Below are the code and all the weights of a small trained network. Each question names an input and a class and asks about switching units off, where a switched-off unit gives its printed mean instead of its output.

import numpy as np


def w(rows, s, z=0):
    codes = np.array(rows[::2]) - 128.0
    scale = np.full(codes.shape[1], s)
    scale[-1] = z or s
    return codes * scale


def f(y):
    return np.maximum(y, 0)


def log_softmax(a):
    a = a - a.max(-1, keepdims=True)
    return a - np.log(np.exp(a).sum(-1, keepdims=True))


def net(x, mask):
    res = np.array(x, float).reshape(1, 6) / 4 @ E
    y = f(res @ A[0][:, :-1].T + A[0][:, -1])
    res = res + np.where(mask, y, B[0][:, -1]) @ B[0][:, :-1]
    return log_softmax(res[-1] @ U[:, :-1].T + U[:, -1])


A, B = {}, {}
E = w([
[48,115,175,90,180,40,163,127,148],'x0',
[150,77,124,10,80,122,72,160,216],'x1',
[127,118,8,136,178,39,81,78,135],'x2',
[110,169,99,163,202,210,145,198,185],'x3',
[105,216,60,63,110,106,137,156,65],'x4',
[78,140,98,133,61,145,231,45,204],'x5',
],0.011)
A[0] = w([
[181,109,128,139,79,126,51,185,52,115],'N1',
[78,194,109,70,87,129,158,119,111,126],'N2',
[187,135,146,27,71,73,132,76,56,149],'N3',
[162,124,143,39,64,148,125,200,200,24],'N4',
[118,126,161,131,134,131,50,165,100,14],'N5',
[99,137,86,74,73,155,214,44,193,178],'N6',
[132,57,182,176,117,104,77,77,178,96],'N7',
[175,61,90,38,127,122,96,172,214,114],'N8',
[128,82,115,69,78,122,115,140,140,86],'N9',
[136,219,173,239,191,129,191,81,41,173],'N10',
[134,152,109,148,95,158,106,112,151,134],'N11',
[231,128,70,139,61,153,136,105,108,236],'N12',
[197,117,157,139,183,167,41,96,77,65],'N13',
[156,68,136,163,100,100,174,73,11,154],'N14',
[123,144,209,83,65,170,170,191,80,115],'N15',
[75,114,119,120,167,49,141,131,148,137],'N16',
[121,172,87,137,212,166,163,191,169,154],'N17',
[121,221,68,76,123,133,141,179,74,23],'N18',
[31,127,189,83,158,100,145,136,141,151],'N19',
[119,100,222,131,120,188,198,135,144,90],'N20',
[122,122,182,126,147,2,162,126,117,192],'N21',
[124,106,164,81,200,88,70,228,66,59],'N22',
[184,61,197,203,158,162,112,63,158,76],'N23',
[82,218,129,45,118,143,120,158,53,82],'N24',
[121,72,178,144,198,140,104,78,179,70],'N25',
[187,106,16,129,165,75,100,96,167,253],'N26',
],0.0098,0.0024)
B[0] = w([
[111,104,139,152,86,162,118,101,138,192],'N1',
[109,175,118,154,76,98,111,123,149,179],'N2',
[76,174,186,168,183,148,153,190,92,208],'N3',
[167,110,112,101,121,95,161,147,113,196],'N4',
[106,89,90,161,87,114,136,70,114,165],'N5',
[100,83,146,208,85,88,111,62,136,229],'N6',
[89,196,106,146,99,138,116,181,73,191],'N7',
[143,104,129,108,136,94,199,168,107,220],'N8',
[170,57,154,80,152,105,217,146,144,174],'N9',
[180,55,57,45,107,93,171,153,190,248],'N10',
[133,146,108,168,45,185,109,140,148,155],'N11',
[132,110,147,74,153,233,60,157,195,197],'N12',
[121,104,119,138,109,118,138,115,163,186],'N13',
[158,126,203,141,146,150,204,165,125,197],'N14',
[180,138,75,109,218,122,71,37,41,191],'N15',
[136,146,125,103,157,174,85,116,157,188],'N16',
[129,154,255,195,153,205,218,124,81,202],'N17',
[115,175,99,158,91,100,127,187,113,188],'N18',
[168,145,146,61,98,235,57,136,193,194],'N19',
[142,149,84,127,108,132,119,70,75,194],'N20',
[178,115,177,132,140,159,112,136,180,200],'N21',
[95,24,129,193,70,115,102,86,147,213],'N22',
[106,210,90,140,113,70,104,208,119,194],'N23',
[93,143,59,135,115,123,96,187,100,185],'N24',
[91,179,84,130,129,72,89,187,106,183],'N25',
[177,121,125,132,212,134,91,95,75,224],'N26',
],0.0084,0.017)
U = w([
[177,73,82,82,128,69,244,146,136,62],'0',
[67,213,73,161,94,61,85,187,98,76],'1',
[66,54,119,216,59,106,121,27,146,62],'2',
[135,146,229,188,163,165,219,145,67,254],'3',
[210,160,66,119,219,98,72,9,45,112],'4',
[157,137,136,85,99,210,52,126,201,179],'5',
],0.011,0.0029)

Each question gives the input, the list of numbers given to net, and the class t.
The units are the neurons (one row each of A and B). Each row of codes is followed by its name. A weight is (code - 128) times the scale printed after its matrix; where a second scale follows, it is the last column's (A, B and U).
mask holds one flag per neuron, in row order. A switched-off neuron (its flag False) gives its mean, the last column of its row in B, instead of its output. The means were averaged over made-up inputs and are rounded, as every weight is.
A unit's drop is (log p(t) with every unit on - log p(t) with that unit switched off) / (log p(t) with every unit on - log p(t) with every unit switched off).
The circuit of an input: a set's keep is (log p(t) with only the set's units on - log p(t) with every unit switched off) / (log p(t) with every unit on - log p(t) with every unit switched off). Starting from the 12 units with the biggest drops (on a tie, the unit counted first), units are removed one at a time, each time the one whose removal leaves the highest keep (on an exact tie, the one counted first), for as long as the keep stays at least 0.8.
circuit, biggest first: the units of the circuit, biggest drop first
unit that matters most: the unit with the biggest drop
k most important neurons: the k neurons with the biggest drops, biggest first
drop when u is switched off: that unit's drop, to one decimal
input [8,3,8,-5,-7,1], class 4: 3 most important neurons -> [N26, N12, N16]
input [4,0,-7,-1,0,6], class 4: unit that matters most -> N15
input [4,3,-8,0,-3,7], class 4: 3 most important neurons -> [N15, N20, N22]
input [8,-5,-7,-3,-1,8], class 2: 3 most important neurons -> [N6, N12, N20]
input [-6,4,8,0,-4,1], class 4: 2 most important neurons -> [N26, N19]
input [-2,5,-2,-2,6,-2], class 1: 3 most important neurons -> [N10, N24, N3]
input [5,6,6,-8,-4,-5], class 3: 2 most important neurons -> [N3, N10]
input [-3,4,-8,8,-4,0], class 3: 3 most important neurons -> [N17, N26, N10]
input [-5,4,0,3,-6,-7], class 2: circuit, biggest first -> [N22, N5]
input [7,-2,-6,-6,4,4], class 5: 2 most important neurons -> [N19, N17]
input [-4,-7,6,2,8,-8], class 1: 3 most important neurons -> [N18, N24, N6]
input [2,5,-6,2,0,5], class 4: circuit, biggest first -> [N15, N20]
input [-1,1,0,-1,4,4], class 1: circuit, biggest first -> [N17, N10]
input [1,8,-8,-3,4,7], class 0: 2 most important neurons -> [N9, N4]
input [7,8,3,3,-2,-4], class 0: unit that matters most -> N8
input [6,-7,-4,-5,0,6], class 0: 3 most important neurons -> [N10, N14, N22]
input [-8,8,7,-7,1,0], class 0: 3 most important neurons -> [N8, N9, N17]
input [5,4,5,-3,-4,1], class 4: 2 most important neurons -> [N26, N10]
input [-4,-4,-5,-1,4,-7], class 2: circuit, biggest first -> [N22, N1]
input [0,-5,-8,2,6,-5], class 4: circuit, biggest first -> [N15]
input [5,-3,-8,-8,-4,-8], class 2: 2 most important neurons -> [N22, N5]
input [0,8,-2,1,2,8], class 0: 3 most important neurons -> [N4, N8, N9]
input [-3,-2,-5,-6,5,-7], class 2: drop when N1 is switched off -> 0.3
input [5,0,-7,-4,2,-1], class 4: drop when N15 is switched off -> 0.9
input [3,-6,-2,-5,1,-7], class 2: drop when N4 is switched off -> 0.1
input [-2,0,-1,-5,5,3], class 1: drop when N2 is switched off -> 1.2
input [4,7,-3,-8,-8,1], class 1: circuit, biggest first -> [N7]
